Below is a small trained network, with its code and all its weights. Each question gives an input and a class and asks what happens when units are switched off, that is, made to give their printed mean instead of their output.

import numpy as np


def w(rows, s, z=0):
    codes = np.array(rows[::2]) - 128.0
    scale = np.full(codes.shape[1], s)
    scale[-1] = z or s
    return codes * scale


def f(y):
    return y / 2 * (1 + np.tanh(0.7978845608 * (y + 0.044715 * y**3)))


def log_softmax(a):
    a = a - a.max(-1, keepdims=True)
    return a - np.log(np.exp(a).sum(-1, keepdims=True))


def net(x, mask):
    res = np.array(x, float).reshape(1, 6) / 4 @ E
    y = f(res @ A[0][:, :-1].T + A[0][:, -1])
    res = res + np.where(mask, y, B[0][:, -1]) @ B[0][:, :-1]
    return log_softmax(res[-1] @ U[:, :-1].T + U[:, -1])


A, B = {}, {}
E = w([
[82,21,227,131,84,65,85,196,183],'x0',
[182,144,102,202,228,144,82,254,160],'x1',
[219,120,94,77,48,65,195,229,32],'x2',
[126,118,117,144,128,116,116,119,114],'x3',
[119,132,119,109,137,122,161,139,167],'x4',
[121,113,114,120,148,116,144,125,134],'x5',
],0.0057)
A[0] = w([
[213,120,97,71,88,63,179,182,60,216],'n0',
[169,142,87,226,211,158,87,244,157,109],'n1',
[67,94,145,63,38,132,153,24,97,15],'n2',
[216,124,82,77,56,64,197,207,55,179],'n3',
[108,21,230,132,99,38,102,173,186,65],'n4',
[201,103,95,64,81,61,181,198,44,215],'n5',
[137,133,121,197,202,142,71,248,150,115],'n6',
[51,141,149,162,205,183,106,41,185,215],'n7',
[43,123,136,64,27,127,147,26,100,34],'n8',
[183,235,49,117,163,190,145,72,77,27],'n9',
[80,106,183,63,55,100,151,26,88,2],'n10',
[180,135,112,211,208,174,87,235,144,95],'n11',
[58,6,244,137,78,48,83,214,184,111],'n12',
[88,65,195,149,81,82,73,174,149,88],'n13',
[107,126,145,116,141,193,100,91,165,172],'n14',
[218,130,100,71,61,71,197,198,60,159],'n15',
[145,220,40,123,158,206,179,91,88,49],'n16',
[49,127,149,175,181,209,110,41,199,167],'n17',
[175,226,2,135,157,192,153,67,87,45],'n18',
],0.0043,0.00045)
B[0] = w([
[58,91,193,188,158,158,73,187,176,224],'n0',
[138,231,140,46,196,15,226,160,30,223],'n1',
[132,213,166,59,152,48,194,169,48,200],'n2',
[26,133,211,206,181,157,26,197,209,251],'n3',
[208,54,43,101,40,176,127,46,149,217],'n4',
[57,103,200,235,178,159,32,190,206,239],'n5',
[172,223,94,33,160,56,214,118,13,205],'n6',
[45,109,207,196,179,161,34,196,190,225],'n7',
[128,244,153,43,220,29,194,171,35,206],'n8',
[202,36,83,104,35,203,153,71,157,213],'n9',
[143,201,153,58,136,56,211,162,66,194],'n10',
[142,191,162,58,173,39,194,148,45,211],'n11',
[247,36,2,81,10,238,177,29,165,254],'n12',
[190,71,68,89,70,148,157,77,136,179],'n13',
[102,124,175,157,162,123,114,151,128,154],'n14',
[60,107,190,218,208,142,53,208,223,240],'n15',
[171,80,96,120,89,193,145,63,181,205],'n16',
[37,147,204,215,174,125,44,178,198,227],'n17',
[225,29,55,118,37,212,133,40,189,227],'n18',
],0.0042,0.0038)
U = w([
[10,118,201,237,160,173,23,166,188,254],'0',
[225,53,27,107,57,232,154,84,146,93],'1',
[127,227,145,64,158,2,205,148,27,25],'2',
],0.0092,0.00041)

Each question gives the input, the list of numbers given to net, and the class t.
The units are the neurons (one row each of A and B). Each row of codes is followed by its name. A weight is (code - 128) times the scale printed after its matrix; where a second scale follows, it is the last column's (A, B and U).
mask holds one flag per neuron, in row order. A switched-off neuron (its flag False) gives its mean, the last column of its row in B, instead of its output. The means were averaged over made-up inputs and are rounded, as every weight is.
A unit's drop is (log p(t) with every unit on - log p(t) with that unit switched off) / (log p(t) with every unit on - log p(t) with every unit switched off).
The circuit of an input: a set's keep is (log p(t) with only the set's units on - log p(t) with every unit switched off) / (log p(t) with every unit on - log p(t) with every unit switched off). Starting from the 12 units with the biggest drops (on a tie, the unit counted first), units are removed one at a time, each time the one whose removal leaves the highest keep (on an exact tie, the one counted first), for as long as the keep stays at least 0.8.
circuit, biggest first: the units of the circuit, biggest drop first
k most important neurons: the k neurons with the biggest drops, biggest first
drop when u is switched off: that unit's drop, to one decimal
input [8,0,4,2,5,-7], class 1: circuit, biggest first -> [n12]
input [8,5,-6,0,4,5], class 1: circuit, biggest first -> [n12; n4]
input [7,6,-5,-3,7,3], class 1: circuit, biggest first -> [n12; n4]
input [4,-2,2,4,-8,2], class 1: circuit, biggest first -> [n12; n17]
input [-4,-8,-6,5,-7,0], class 2: 2 most important neurons -> [n8; n2]
input [7,7,2,-7,-4,3], class 1: 2 most important neurons -> [n12; n4]
input [1,6,4,-2,3,1], class 2: 2 most important neurons -> [n1; n6]
input [-6,-8,-3,7,3,-1], class 2: 2 most important neurons -> [n8; n2]
input [0,-2,3,5,-7,5], class 0: 2 most important neurons -> [n1; n6]
input [3,6,8,5,0,6], class 0: drop when n3 is switched off -> 0.1
input [3,6,2,-2,-6,-4], class 2: drop when n2 is switched off -> 0.0
input [-5,2,-4,-5,8,-8], class 1: drop when n7 is switched off -> -0.2
